Below is a small trained network, with its code and all its weights. Each question gives an input and a class and asks what happens when units are switched off, that is, made to give their printed mean instead of their output.

import numpy as np


def w(rows, s, z=0):
    codes = np.array(rows[::2]) - 128.0
    scale = np.full(codes.shape[1], s)
    scale[-1] = z or s
    return codes * scale


def f(y):
    return y / 2 * (1 + np.tanh(0.7978845608 * (y + 0.044715 * y**3)))


def log_softmax(a):
    a = a - a.max(-1, keepdims=True)
    return a - np.log(np.exp(a).sum(-1, keepdims=True))


def net(x, mask):
    res = np.array(x, float).reshape(1, 3) / 4 @ E
    y = f(res @ A[0][:, :-1].T + A[0][:, -1])
    res = res + np.where(mask, y, B[0][:, -1]) @ B[0][:, :-1]
    return log_softmax(res[-1] @ U[:, :-1].T + U[:, -1])


A, B = {}, {}
E = w([
[91,244,181,56,254],'x0',
[182,128,61,13,59],'x1',
[205,40,190,85,200],'x2',
],0.0088)
A[0] = w([
[119,78,65,157,105,128],'neuron 0',
[132,129,73,28,110,101],'neuron 1',
[81,81,125,189,40,110],'neuron 2',
[197,86,102,133,32,81],'neuron 3',
[162,79,153,110,157,63],'neuron 4',
[106,118,163,204,167,91],'neuron 5',
[102,50,139,183,97,96],'neuron 6',
[246,168,74,50,81,112],'neuron 7',
[191,103,79,195,124,136],'neuron 8',
[99,203,50,155,40,185],'neuron 9',
[92,121,130,201,182,92],'neuron 10',
[172,79,189,104,139,106],'neuron 11',
[66,211,138,90,209,103],'neuron 12',
[178,95,155,157,80,254],'neuron 13',
[133,149,157,226,158,119],'neuron 14',
[131,2,194,102,170,162],'neuron 15',
[213,98,128,133,172,80],'neuron 16',
[81,152,62,130,113,145],'neuron 17',
[121,88,118,152,71,51],'neuron 18',
[3,179,98,203,92,209],'neuron 19',
[123,93,169,167,91,81],'neuron 20',
[94,202,76,148,78,108],'neuron 21',
[143,26,108,134,94,78],'neuron 22',
[117,102,154,241,196,67],'neuron 23',
[190,81,182,112,174,93],'neuron 24',
[63,180,169,112,202,174],'neuron 25',
[132,80,101,192,92,96],'neuron 26',
[70,189,106,174,98,141],'neuron 27',
[180,91,181,114,143,145],'neuron 28',
[215,74,194,95,138,205],'neuron 29',
[140,101,92,161,68,180],'neuron 30',
],0.0092,0.0046)
B[0] = w([
[97,139,127,103,157,182],'neuron 0',
[200,1,76,83,132,193],'neuron 1',
[130,161,142,77,127,212],'neuron 2',
[141,131,136,101,153,217],'neuron 3',
[154,203,104,174,135,154],'neuron 4',
[252,79,86,97,131,174],'neuron 5',
[130,149,121,48,195,184],'neuron 6',
[193,64,118,138,124,226],'neuron 7',
[70,165,124,100,162,179],'neuron 8',
[155,141,166,115,88,236],'neuron 9',
[204,71,84,114,155,173],'neuron 10',
[159,186,144,173,80,173],'neuron 11',
[107,158,124,79,164,235],'neuron 12',
[101,151,204,97,130,210],'neuron 13',
[173,81,107,115,109,182],'neuron 14',
[163,167,189,142,92,217],'neuron 15',
[158,170,135,145,121,163],'neuron 16',
[162,138,155,179,64,171],'neuron 17',
[128,138,80,105,161,164],'neuron 18',
[176,140,199,120,83,255],'neuron 19',
[98,95,70,91,177,150],'neuron 20',
[190,192,140,176,89,191],'neuron 21',
[111,139,113,101,162,194],'neuron 22',
[200,56,63,127,133,193],'neuron 23',
[157,195,151,153,99,184],'neuron 24',
[137,124,178,80,174,234],'neuron 25',
[128,167,130,83,162,187],'neuron 26',
[166,146,155,140,109,197],'neuron 27',
[142,180,186,163,98,177],'neuron 28',
[139,171,186,135,85,225],'neuron 29',
[124,154,155,100,121,205],'neuron 30',
],0.0079,0.0094)
U = w([
[173,205,168,164,89,99],'0',
[209,20,101,87,148,135],'1',
[89,181,142,9,199,84],'2',
[95,115,186,124,112,255],'3',
[75,93,117,222,133,70],'4',
[50,125,31,201,157,86],'5',
[86,118,62,153,156,74],'6',
[116,110,76,171,157,73],'7',
],0.011,0.0092)

Each question gives the input, the list of numbers given to net, and the class t.
The units are the neurons (one row each of A and B). Each row of codes is followed by its name. A weight is (code - 128) times the scale printed after its matrix; where a second scale follows, it is the last column's (A, B and U).
mask holds one flag per neuron, in row order. A switched-off neuron (its flag False) gives its mean, the last column of its row in B, instead of its output. The means were averaged over made-up inputs and are rounded, as every weight is.
A unit's drop is (log p(t) with every unit on - log p(t) with that unit switched off) / (log p(t) with every unit on - log p(t) with every unit switched off).
The circuit of an input: a set's keep is (log p(t) with only the set's units on - log p(t) with every unit switched off) / (log p(t) with every unit on - log p(t) with every unit switched off). Starting from the 12 units with the biggest drops (on a tie, the unit counted first), units are removed one at a time, each time the one whose removal leaves the highest keep (on an exact tie, the one counted first), for as long as the keep stays at least 0.8.
units of the circuit, in order: the units of the circuit, biggest drop first
most important unit: the unit with the biggest drop
top k neurons: the k neurons with the biggest drops, biggest first
drop of u: that unit's drop, to one decimal
input [-2,1,0], class 3: most important unit => neuron 12
input [-4,-4,-2], class 1: units of the circuit, in order => (neuron 23; neuron 29)
input [5,7,7], class 0: top 2 neurons => (neuron 29; neuron 24)
input [2,-5,3], class 1: units of the circuit, in order => (neuron 23; neuron 5)
input [0,2,1], class 3: top 2 neurons => (neuron 23; neuron 5)
input [8,-8,2], class 1: top 4 neurons => (neuron 23; neuron 5; neuron 10; neuron 14)
input [5,8,7], class 1: top 3 neurons => (neuron 1; neuron 7; neuron 21)
input [7,6,-7], class 0: top 2 neurons => (neuron 21; neuron 17)
input [1,0,3], class 3: top 2 neurons => (neuron 21; neuron 19)
input [5,7,4], class 1: top 2 neurons => (neuron 1; neuron 7)
input [-1,3,-2], class 3: drop of neuron 23 => 0.5
input [-3,2,-2], class 3: drop of neuron 25 => 0.2
input [-8,2,-7], class 2: drop of neuron 2 => 0.2
input [-8,5,7], class 2: top neuron => (neuron 22)
